In the rows, 128 means zero.
Each row is followed by its group and then its class within the group.
[124 130 110 111 112 140 132 155 158 111 116 145 140 117 126 141 140 138
 135 116 140 150 124 153 115 134 134  72 136 122 118 118 118 106 137 170
 123 136 157 117  84  79 104 165 120 140]
(84)/P
[132 152 114 133 134 132 123 138 118 124 128 143 152 127 137 135 182 124
 126 142 149 131 120 150 118 140 135  75 161 123 109 116 121 114 114 171
 114 141 133 134 147 111 108 161 133 125]
(88)/T
[121 136 122 146 129 105 113 152 133 128 132 116 141 118  99 131 142 128
 140 129 252 125 103 115 128 138 126  69 132 124 102 125 113 118  85 116
 136 126 156 112 137  90 104 141 110 129]
(90)/H
[129 149 116 120 128 119 132 162 116 102 116 147 152 132 147 180 183 115
 148 132 132 153 118 160 122 141 144  48 188 146 103 122 118 103 102 135
 110 151 157 123 104  85 115 188 140 129]
(88)/R
[128 101 112 134 118 139 132 145 115 114 118 122 115 111 120 131 170 130
 133 127 147 131 114 126 123 135 134  75 153 108 112 126 115 101 106 167
 125 132 131 132 120  95 119 170 130 132]
(88)/R
[130 136 118 107 123 105 130 124 124  99 121 111 149 111  90 129 134 146
 138 111 120 123 117 117 110 148 141 103 110 136 123 120 129 180 106 125
 113 155 133 129 125 110 112 151 113 120]
(90)/S
[127 129 139 118 120 145 128 133 121 111 113 140 155 136 144 148 134 124
 141 126 133 146 122 131 122 147 142 115 145 125 128 126 138 110  98 154
 111 138 146 125 131  99 122 131 128 137]
(81)/Z
[126 135 123 110 129 152 139 156 132 133 121 138 133 116 122 139 155 120
 118 121 135 146 121 138 118 142 142  85 172 128 133 122 135  83  97 165
 109 131 170 127 127  89 105 145 150 134]
(81)/Z
[131 131 113 117 120 121 118 136 122 105 127 134 148 122 161 134 142 207
 107 119 138 120 139 139 115 135 151 108 137 127 119 105 126 164 128 143
 110 146 129 132 123 106 124 166 108 137]
(84)/E
[132 138 114 119 115 134 137 155 118 121 110 142 139 120 135 143 120 132
 142 123 137 138 123 143 134 137 136  88 137 123 124 121 123 120 106 152
 122 125 140 130  99  93 138 154 119 132]
(84)/P
[102 117 127 130 124 152 151 162 130 130 104 142 123 143 115 127 168 133
 126 134 114 157 126 108 122 146 127 103 167 148 126 138 122  53  99 121
 131 123 156 112 101  96 111 142 153 124]
(81)/Z
[114 133 123 124 138 117 122 144 125 123 129 120 151 123 126 143 159 130
 137 124 127 125 114 111 125 132  88  79 163 143 104 113 105 140 101 124
 122 139 140 135 127 100 106 171  97 132]
(90)/S
[133 138 124 120 135 132 126 129 128 122 126 130 145 141 106 139 147 126
 140 130 128 135 113 138 124 145 127  89 134 140 113 122 129 113 102 144
 119 137 156 106 119 110 116 159 147 123]
(90)/H
[134 139  95  85 103 123 130 139 118 103 111 161 157 132 159 144 153 121
 120 108 124 144 144 154 130 137 140  92 178 174 128 107 126 116 126 108
 103 153 135 129  80  81 113 199 118 138]
(84)/E
[153 135 124 117 141 131 139 129 128 134 112 134 147 131 125 144 142 123
 120 118 138 138 117  58 133 145 133 108 140 126 120 116 128 118 100 138
 125 121 154 127 135  87 104 134 136 126]
(81)/J
[140 134 117 115 113 132 135 157 135 116 111 120 120 122  82 132 141 133
 129 115 128 139 126 127 129 147 127  89 130 126 122 134 107  82 107 138
 127 117 148 113  78  89 114 162 128 122]
(90)/H
[124 126 123 122 138 142 164 155 111 115 114 139 154 126 117 158 163 119
 128 125 140 130 123 150 103 146 144  87 164 131 143 100 139 104 108 169
  95 137 166 140 141 107 133 162 141 139]
(81)/Z
[133 135  99 126 105 150 128 175 120 125  79 135 125 116 108 135 176 123
 143 119 138 162 126 160 123 124 130  56 184 151 138 120  94  55 106 156
 130 133 146 107  74  78  87 195 166 126]
(88)/T
[138 148 109 121 139 139 137 164 117 129 113 131 125 131 127 134 178 119
 128 127 143 143 124 160 123 143 148  64 150 119 106 111 115  94 132 176
 111 121 143 121 146 127 127 169 152 133]
(88)/T
[129 134 130 133 131 137 139 154 111 101 119 130 170 150 138 138 142 138
 141 119 133 144 116 118 120 147 134  94 176 116 113 126 153  89  96 133
 115 137 157 119 127  84 103 140 130 131]
(81)/Z
[132 133 115 110 124 123 133 133 126 109 111 171 136 130 127 131 161 124
 124 135 133 138 127 148 127 142 117  68 172 161 114 109 112 104 119 138
 105 139 148 107  83 111  95 194 140 126]
(90)/S
[128 132 125 128 122 125 120 176 126 130 126 122 124 111 116 134 153 118
 135 129 122 134 126 115 109 137 133 110 160 126 124 124 101 104 119 123
 153 112 128 141 131 126 113 157 149 120]
(88)/R
